Below is a small trained network, with its code and all its weights. Each question gives an input and a class and asks what happens when units are switched off, that is, made to give their printed mean instead of their output.

import numpy as np


def w(rows, s, z=0):
    codes = np.array(rows[::2]) - 128.0
    scale = np.full(codes.shape[1], s)
    scale[-1] = z or s
    return codes * scale


def norm(h):
    return h / np.sqrt((h * h).mean(-1, keepdims=True) + 1e-5)


def f(y):
    return y / 2 * (1 + np.tanh(0.7978845608 * (y + 0.044715 * y**3)))


def log_softmax(a):
    a = a - a.max(-1, keepdims=True)
    return a - np.log(np.exp(a).sum(-1, keepdims=True))


def net(x, mask):
    res = np.array(x, float).reshape(1, 6) / 4 @ E
    u = 0
    for l in range(4):
        y = f(norm(res) @ A[l][:, :-1].T + A[l][:, -1])
        res = res + np.where(mask[u : u + 5], y, B[l][:, -1]) @ B[l][:, :-1]
        u += 5
    return log_softmax(norm(res)[-1] @ U[:, :-1].T + U[:, -1])


A, B = {}, {}
E = w([
[182,119,138,107,114,137,130,187],'x0',
[90,152,132,31,87,131,70,118],'x1',
[159,169,103,127,129,201,104,150],'x2',
[67,126,138,124,96,180,176,172],'x3',
[122,90,237,182,105,132,60,144],'x4',
[138,119,68,118,9,115,116,132],'x5',
],0.015)
A[0] = w([
[39,204,17,54,161,138,180,56,39],'L0N0',
[160,88,84,176,96,133,244,224,82],'L0N1',
[117,163,144,160,155,118,49,60,2],'L0N2',
[108,156,157,67,64,241,182,191,240],'L0N3',
[183,240,29,195,204,226,112,72,178],'L0N4',
],0.011,0.0037)
B[0] = w([
[124,112,183,86,60,78,252,146,253],'L0N0',
[187,254,98,134,157,132,202,149,214],'L0N1',
[162,91,119,144,132,168,199,90,154],'L0N2',
[96,102,102,166,163,177,54,222,234],'L0N3',
[187,81,128,146,182,206,109,174,254],'L0N4',
],0.014,0.0082)
A[1] = w([
[121,146,108,4,156,169,184,86,133],'L1N0',
[114,152,88,84,170,170,171,141,87],'L1N1',
[62,134,153,73,97,143,120,144,73],'L1N2',
[117,183,164,32,221,181,97,123,94],'L1N3',
[127,145,137,129,86,77,163,109,1],'L1N4',
],0.014,0.0096)
B[1] = w([
[136,185,155,132,125,14,160,113,254],'L1N0',
[81,147,181,154,209,115,198,91,217],'L1N1',
[88,157,147,136,131,177,172,228,166],'L1N2',
[214,202,80,145,106,126,72,8,198],'L1N3',
[60,70,104,172,122,138,117,62,137],'L1N4',
],0.011,0.0054)
A[2] = w([
[95,190,87,156,149,165,98,147,20],'L2N0',
[73,128,251,142,227,128,117,100,2],'L2N1',
[182,117,72,181,159,167,182,168,92],'L2N2',
[147,171,194,100,148,63,80,110,114],'L2N3',
[132,137,81,111,170,214,122,152,44],'L2N4',
],0.014,0.0022)
B[2] = w([
[102,86,87,79,178,156,125,146,158],'L2N0',
[178,122,4,46,193,217,130,145,210],'L2N1',
[172,111,162,70,162,158,147,96,245],'L2N2',
[164,243,58,123,104,156,108,128,168],'L2N3',
[120,78,105,142,122,146,84,46,189],'L2N4',
],0.014,0.011)
A[3] = w([
[18,80,123,132,100,136,62,187,2],'L3N0',
[173,174,187,157,127,123,192,145,65],'L3N1',
[100,155,151,167,84,117,137,215,77],'L3N2',
[77,67,102,251,81,114,92,88,74],'L3N3',
[123,91,164,83,158,159,112,66,57],'L3N4',
],0.012,0.0078)
B[3] = w([
[65,174,124,93,42,78,79,159,206],'L3N0',
[151,182,149,125,101,96,186,172,253],'L3N1',
[118,146,113,100,195,174,117,196,169],'L3N2',
[160,250,95,91,114,165,107,166,157],'L3N3',
[189,118,83,164,68,163,137,120,163],'L3N4',
],0.013,0.0033)
U = w([
[175,192,93,105,79,83,64,67,82],'0',
[76,99,126,156,120,88,111,103,1],'1',
[123,38,202,211,144,137,82,80,44],'2',
[168,116,69,99,194,229,108,129,188],'3',
[131,184,153,100,144,90,245,142,208],'4',
[7,131,107,101,76,148,44,168,177],'5',
[49,52,157,163,41,26,174,16,66],'6',
],0.021,0.0073)

Each question gives the input, the list of numbers given to net, and the class t.
The units are the neurons (one row each of A and B). Each row of codes is followed by its name. A weight is (code - 128) times the scale printed after its matrix; where a second scale follows, it is the last column's (A, B and U).
mask holds one flag per neuron, layer by layer. A switched-off neuron (its flag False) gives its mean, the last column of its row in B, instead of its output. The means were averaged over made-up inputs and are rounded, as every weight is.
A unit's drop is (log p(t) with every unit on - log p(t) with that unit switched off) / (log p(t) with every unit on - log p(t) with every unit switched off).
The circuit of an input: a set's keep is (log p(t) with only the set's units on - log p(t) with every unit switched off) / (log p(t) with every unit on - log p(t) with every unit switched off). Starting from the 12 units with the biggest drops (on a tie, the unit counted first), units are removed one at a time, each time the one whose removal leaves the highest keep (on an exact tie, the one counted first), for as long as the keep stays at least 0.8.
units of the circuit, in order: the units of the circuit, biggest drop first
unit that matters most: the unit with the biggest drop
k most important neurons: the k neurons with the biggest drops, biggest first
top k neurons in layer l: the k neurons of layer l with the biggest drops, biggest first
drop of u: that unit's drop, to one decimal
input [1,-6,-8,0,4,0], class 3: 2 most important neurons : [L0N0 L2N1]
input [-2,-3,-6,3,2,-2], class 3: 2 most important neurons : [L2N1 L0N0]
input [0,3,4,8,-4,7], class 5: unit that matters most : L0N3
input [-2,1,7,8,1,7], class 5: units of the circuit, in order : [L0N3 L2N1]
input [-7,-2,-8,-2,8,4], class 3: 4 most important neurons : [L0N0 L2N1 L1N0 L1N3]
input [-7,-6,7,-7,-8,5], class 4: 2 most important neurons : [L0N0 L0N3]
input [6,-6,-5,6,8,-4], class 3: 3 most important neurons : [L2N1 L0N0 L1N0]
input [-3,-3,3,-3,8,5], class 0: 2 most important neurons : [L3N3 L0N4]
input [4,-1,-3,-5,7,3], class 0: top 2 neurons in layer 0 : [L0N4 L0N3]
input [-5,-5,-2,-6,2,6], class 0: 2 most important neurons : [L3N3 L0N4]
input [-6,6,-1,-6,3,-8], class 0: 3 most important neurons : [L1N3 L0N3 L0N4]
input [-2,2,-7,0,7,2], class 3: 3 most important neurons : [L0N0 L2N1 L0N3]
input [6,7,1,-1,-6,8], class 5: 2 most important neurons : [L0N3 L0N1]
input [-8,-4,5,2,-8,-4], class 4: units of the circuit, in order : [L0N0]
input [4,-2,-7,-5,8,2], class 0: 4 most important neurons : [L0N4 L2N3 L0N3 L1N1]
input [-6,-2,-1,-2,-5,0], class 4: top 2 neurons in layer 0 : [L0N0 L0N4]
input [0,-6,-5,-5,6,8], class 0: 3 most important neurons : [L3N3 L0N0 L0N4]
input [7,3,-5,-3,-3,1], class 0: top 2 neurons in layer 0 : [L0N0 L0N1]
input [-1,5,2,8,-2,7], class 5: drop of L0N3 : 1.0
input [-3,1,-4,6,6,-1], class 5: drop of L3N0 : 0.2
input [3,7,-6,3,2,2], class 5: drop of L3N2 : 0.0
input [0,-5,1,-1,5,8], class 4: unit that matters most : L0N1
